Here is a tiny trained network, its code and every weight. The questions are about switching its units off for an input and a class, where a switched-off unit gives its printed mean instead of its output.

import numpy as np


def w(rows, s, z=0):
    codes = np.array(rows[::2]) - 128.0
    scale = np.full(codes.shape[1], s)
    scale[-1] = z or s
    return codes * scale


def norm(h):
    return h / np.sqrt((h * h).mean(-1, keepdims=True) + 1e-5)


def f(y):
    return np.maximum(y, 0)


def log_softmax(a):
    a = a - a.max(-1, keepdims=True)
    return a - np.log(np.exp(a).sum(-1, keepdims=True))


def net(x, mask):
    res = np.array(x, float).reshape(1, 7) / 4 @ E
    u = 0
    for l in range(2):
        y = f(norm(res) @ A[l][:, :-1].T + A[l][:, -1])
        res = res + np.where(mask[u : u + 5], y, B[l][:, -1]) @ B[l][:, :-1]
        u += 5
    return log_softmax(norm(res)[-1] @ U[:, :-1].T + U[:, -1])


A, B = {}, {}
E = w([
[137,141,18,89],'x0',
[90,134,149,90],'x1',
[36,91,107,202],'x2',
[27,253,111,168],'x3',
[154,86,127,112],'x4',
[141,151,58,89],'x5',
[211,240,138,176],'x6',
],0.0049)
A[0] = w([
[138,254,68,98,170],'L0N1',
[162,168,77,131,115],'L0N2',
[140,120,124,45,27],'L0N3',
[200,68,131,204,5],'L0N4',
[134,204,104,209,102],'L0N5',
],0.0044,0.0015)
B[0] = w([
[245,236,187,78,252],'L0N1',
[65,184,216,202,180],'L0N2',
[43,37,104,114,152],'L0N3',
[238,250,91,239,170],'L0N4',
[188,233,140,3,203],'L0N5',
],0.005,0.0027)
A[1] = w([
[110,105,123,7,90],'L1N1',
[95,149,203,179,146],'L1N2',
[99,62,120,127,253],'L1N3',
[220,100,121,136,168],'L1N4',
[216,132,96,154,182],'L1N5',
],0.011,0.0023)
B[1] = w([
[194,57,81,103,207],'L1N1',
[75,8,189,59,226],'L1N2',
[126,254,97,119,221],'L1N3',
[81,106,40,181,246],'L1N4',
[127,152,165,171,253],'L1N5',
],0.0074,0.0048)
U = w([
[221,75,137,252,110],'0',
[142,119,95,203,64],'1',
[166,188,216,123,155],'2',
[171,132,86,133,3],'3',
[42,130,82,120,115],'4',
[46,44,202,91,187],'5',
[178,194,119,110,121],'6',
[174,50,39,55,191],'7',
],0.012,0.0037)

Each question gives the input, the list of numbers given to net, and the class t.
The units are the neurons (one row each of A and B). Each row of codes is followed by its name. A weight is (code - 128) times the scale printed after its matrix; where a second scale follows, it is the last column's (A, B and U).
mask holds one flag per neuron, layer by layer. A switched-off neuron (its flag False) gives its mean, the last column of its row in B, instead of its output. The means were averaged over made-up inputs and are rounded, as every weight is.
A unit's drop is (log p(t) with every unit on - log p(t) with that unit switched off) / (log p(t) with every unit on - log p(t) with every unit switched off).
The circuit of an input: a set's keep is (log p(t) with only the set's units on - log p(t) with every unit switched off) / (log p(t) with every unit on - log p(t) with every unit switched off). Starting from all 10 units, units are removed one at a time, each time the one whose removal leaves the highest keep (on an exact tie, the one counted first), for as long as the keep stays at least 0.8.
units of the circuit, in order: the units of the circuit, biggest drop first
most important unit: the unit with the biggest drop
top k neurons: the k neurons with the biggest drops, biggest first
k most important neurons of layer l: the k neurons of layer l with the biggest drops, biggest first
drop when u is switched off: that unit's drop, to one decimal
input [-3,8,8,-1,-6,4,6], class 5: top 2 neurons : (L1N2 L1N3)
input [6,-8,4,6,8,7,-1], class 6: units of the circuit, in order : (L0N1 L1N4 L1N2)
input [-5,5,4,7,0,6,-2], class 5: units of the circuit, in order : (L1N2 L1N3)
input [1,7,2,0,1,1,0], class 7: units of the circuit, in order : (L1N1)
input [-3,4,-8,-7,2,-5,8], class 0: top 4 neurons : (L1N4 L1N3 L0N1 L0N5)
input [-7,-1,1,-1,2,-8,5], class 5: top 2 neurons : (L1N2 L0N1)
input [4,-2,5,8,-1,-2,3], class 2: units of the circuit, in order : (L1N4 L0N1)
input [6,1,3,-5,3,-8,-2], class 1: 2 most important neurons of layer 0 : (L0N4 L0N5)
input [4,6,-4,-7,4,-1,7], class 0: top 4 neurons : (L1N5 L1N4 L1N3 L0N5)
input [-7,-4,8,2,-8,3,-2], class 5: 2 most important neurons of layer 1 : (L1N2 L1N4)
input [-8,4,-6,-8,4,8,8], class 0: top 2 neurons : (L1N4 L1N3)
input [-1,4,-5,-5,0,-8,2], class 0: top 2 neurons : (L1N4 L0N2)
input [7,2,4,7,-1,-3,3], class 2: top 4 neurons : (L1N4 L0N1 L0N5 L1N1)
input [-7,-1,6,8,-6,0,3], class 5: top 2 neurons : (L1N2 L1N3)
input [-3,6,1,7,-2,-6,2], class 5: most important unit : L1N2
input [-7,7,1,-6,3,-5,7], class 5: top 2 neurons : (L1N2 L0N1)
input [-4,8,4,6,-3,-8,4], class 5: drop when L1N3 is switched off : 0.1
input [-5,3,-6,0,7,0,-4], class 7: drop when L1N1 is switched off : 0.3
input [-6,-5,-6,8,-5,-6,-5], class 5: drop when L0N5 is switched off : 0.0
input [-2,-1,-5,1,6,1,2], class 0: drop when L1N4 is switched off : 0.4
input [4,7,0,5,5,-2,-3], class 7: most important neuron of layer 0 : (L0N2)
